Here is a tiny trained network, its code and every weight. The questions are about switching its units off for an input and a target symbol, where a switched-off unit gives its printed mean instead of its output.

import numpy as np


def w(rows, s, z=0):
    codes = np.array(rows[::2]) - 128.0
    scale = np.full(codes.shape[1], s)
    scale[-1] = z or s
    return codes * scale


def norm(h):
    return h / np.sqrt((h * h).mean(-1, keepdims=True) + 1e-5)


def f(y):
    return y / 2 * (1 + np.tanh(0.7978845608 * (y + 0.044715 * y**3)))


def softmax(a):
    e = np.exp(a - a.max(-1, keepdims=True))
    return e / e.sum(-1, keepdims=True)


def log_softmax(a):
    a = a - a.max(-1, keepdims=True)
    return a - np.log(np.exp(a).sum(-1, keepdims=True))


def net(x, mask):
    ids = ['αγδεηθλμξπστφψω'.index(c) for c in x.split()]
    T = len(ids)
    res = E[ids] + P[:T]
    u = 0
    for l in range(2):
        q, k, v = (norm(res) @ M[l].T for M in (Q, K, V))
        z = softmax(np.where(np.tri(T) > 0, q @ k.T / 4**0.5, -1e9)) @ v
        res = res + np.where(mask[u], z, O[l][:, -1]) @ O[l][:, :-1]
        u += 1
        y = f(norm(res) @ A[l][:, :-1].T + A[l][:, -1])
        res = res + np.where(mask[u : u + 4], y, B[l][:, -1]) @ B[l][:, :-1]
        u += 4
    return log_softmax(norm(res)[-1] @ U[:, :-1].T + U[:, -1])


Q, K, V, O, A, B = {}, {}, {}, {}, {}, {}
E = w([
[82,117,138],'α',
[137,103,139],'γ',
[136,102,152],'δ',
[142,103,143],'ε',
[114,139,125],'η',
[141,101,140],'θ',
[136,103,122],'λ',
[145,98,163],'μ',
[134,101,156],'ξ',
[138,104,136],'π',
[144,100,139],'σ',
[82,121,123],'τ',
[115,202,254],'φ',
[140,109,134],'ψ',
[131,104,152],'ω',
],0.022)
P = w([
[129,131,120],'0',
[58,138,65],'1',
[63,138,108],'2',
[51,134,115],'3',
[172,100,219],'4',
[176,35,112],'5',
[215,62,72],'6',
[108,122,1],'7',
],0.0071)
Q[0] = w([
[74,229,81],'0.h1',
[254,56,237],'0.h1',
[111,75,117],'0.h1',
[130,143,76],'0.h1',
],0.0042)
K[0] = w([
[253,149,136],'0.h1',
[134,171,47],'0.h1',
[127,204,153],'0.h1',
[176,127,131],'0.h1',
],0.0067)
V[0] = w([
[137,54,35],'0.h1',
[128,49,3],'0.h1',
[139,185,133],'0.h1',
[85,185,156],'0.h1',
],0.007)
O[0] = w([
[182,194,126,209],'0.h1',
[97,243,3,201],'0.h1',
[192,182,238,2],'0.h1',
[34,164,95,59],'0.h1',
],0.0044,0.0034)
A[0] = w([
[222,121,210,129],'0.n1',
[126,84,181,92],'0.n2',
[124,242,212,122],'0.n3',
[126,254,215,2],'0.n4',
],0.0086,0.0031)
B[0] = w([
[79,31,106,254],'0.n1',
[79,187,22,201],'0.n2',
[84,31,254,114],'0.n3',
[148,102,223,119],'0.n4',
],0.0068,0.0023)
Q[1] = w([
[113,147,45],'1.h1',
[104,76,72],'1.h1',
[175,172,246],'1.h1',
[186,100,136],'1.h1',
],0.011)
K[1] = w([
[124,60,194],'1.h1',
[150,160,190],'1.h1',
[114,101,10],'1.h1',
[75,153,120],'1.h1',
],0.012)
V[1] = w([
[130,106,202],'1.h1',
[235,78,7],'1.h1',
[177,55,219],'1.h1',
[115,106,158],'1.h1',
],0.012)
O[1] = w([
[113,82,241,121],'1.h1',
[2,141,19,254],'1.h1',
[24,50,237,195],'1.h1',
[113,80,177,176],'1.h1',
],0.0075,0.0043)
A[1] = w([
[165,213,102,250],'1.n1',
[189,132,117,5],'1.n2',
[42,26,79,117],'1.n3',
[3,225,169,144],'1.n4',
],0.011,0.0027)
B[1] = w([
[170,83,206,140],'1.n1',
[216,120,63,122],'1.n2',
[254,110,101,254],'1.n3',
[168,72,181,172],'1.n4',
],0.0092,0.011)
U = w([
[95,155,226,253],'α',
[123,3,157,101],'γ',
[137,68,140,66],'δ',
[79,112,113,112],'ε',
[80,167,113,165],'η',
[189,223,142,144],'θ',
[132,103,119,70],'λ',
[96,218,105,245],'μ',
[76,123,112,113],'ξ',
[96,93,98,79],'π',
[81,99,96,107],'σ',
[136,71,106,66],'τ',
[82,143,117,144],'φ',
[250,189,173,89],'ψ',
[104,141,156,86],'ω',
],0.012,0.0078)

Each question gives the input, a string of symbols that net reads in full, and the target symbol t.
The units are the heads (4 rows each of Q, K, V and O) and the neurons (one row each of A and B). Each row of codes is followed by its name. A weight is (code - 128) times the scale printed after its matrix; where a second scale follows, it is the last column's (O, A, B and U).
mask holds one flag per unit, layer by layer, with each layer's heads first. A switched-off unit (its flag False) gives its mean, the last column of its rows in O or B, instead of its output. The means were averaged over made-up inputs and are rounded, as every weight is.
A unit's drop is (log p(t) with every unit on - log p(t) with that unit switched off) / (log p(t) with every unit on - log p(t) with every unit switched off).
The circuit of an input: a set's keep is (log p(t) with only the set's units on - log p(t) with every unit switched off) / (log p(t) with every unit on - log p(t) with every unit switched off). Starting from all 10 units, units are removed one at a time, each time the one whose removal leaves the highest keep (on an exact tie, the one counted first), for as long as the keep stays at least 0.8.
units of the circuit, in order: the units of the circuit, biggest drop first
unit that matters most: the unit with the biggest drop
k most important neurons: the k neurons with the biggest drops, biggest first
k most important neurons of layer l: the k neurons of layer l with the biggest drops, biggest first
drop when u is switched off: that unit's drop, to one decimal
input α μ μ λ, target ψ: unit that matters most : 0.n2
input α ψ ε λ μ ξ θ α, target γ: units of the circuit, in order : (1.h1; 0.n1; 1.n3)
input ε φ α, target α: units of the circuit, in order : (1.h1; 1.n3)
input θ φ λ γ, target α: units of the circuit, in order : (1.h1; 1.n3)
input δ α λ η α ξ ε μ, target ψ: 2 most important neurons : (0.n2; 0.n1)
input η μ λ π, target α: 2 most important neurons : (0.n3; 1.n3)
input λ τ λ, target μ: units of the circuit, in order : (1.h1; 0.h1)
input τ μ μ μ α α θ ψ, target ψ: units of the circuit, in order : (0.n2; 1.h1)
input η μ λ, target α: units of the circuit, in order : (0.h1; 1.h1; 0.n3; 1.n3)
input μ λ η, target γ: units of the circuit, in order : (0.h1; 1.h1; 0.n2; 0.n1)
input μ ξ φ γ δ, target α: 2 most important neurons of layer 0 : (0.n1; 0.n2)
input α δ ξ δ, target ψ: units of the circuit, in order : (1.h1; 0.n1)
input α μ φ ξ, target α: units of the circuit, in order : (1.h1; 1.n3)
input α ξ η ξ, target ψ: units of the circuit, in order : (1.h1)
input θ δ ε λ μ τ η α, target γ: units of the circuit, in order : (1.h1; 1.n3; 0.n1)
input α ψ λ μ, target ψ: units of the circuit, in order : (1.h1; 0.h1)
input α θ θ ω, target ψ: 2 most important neurons : (1.n1; 0.n1)
input μ λ δ τ, target γ: 2 most important neurons of layer 1 : (1.n4; 1.n3)
input τ λ τ, target μ: 2 most important neurons of layer 1 : (1.n3; 1.n4)
input θ μ θ δ μ δ ψ η, target γ: most important neuron of layer 1 : (1.n4)
input μ α τ, target γ: 2 most important neurons of layer 0 : (0.n2; 0.n1)
input α ε η, target ψ: 2 most important neurons : (1.n1; 0.n2)
input λ τ α, target μ: drop when 1.h1 is switched off : 1.5
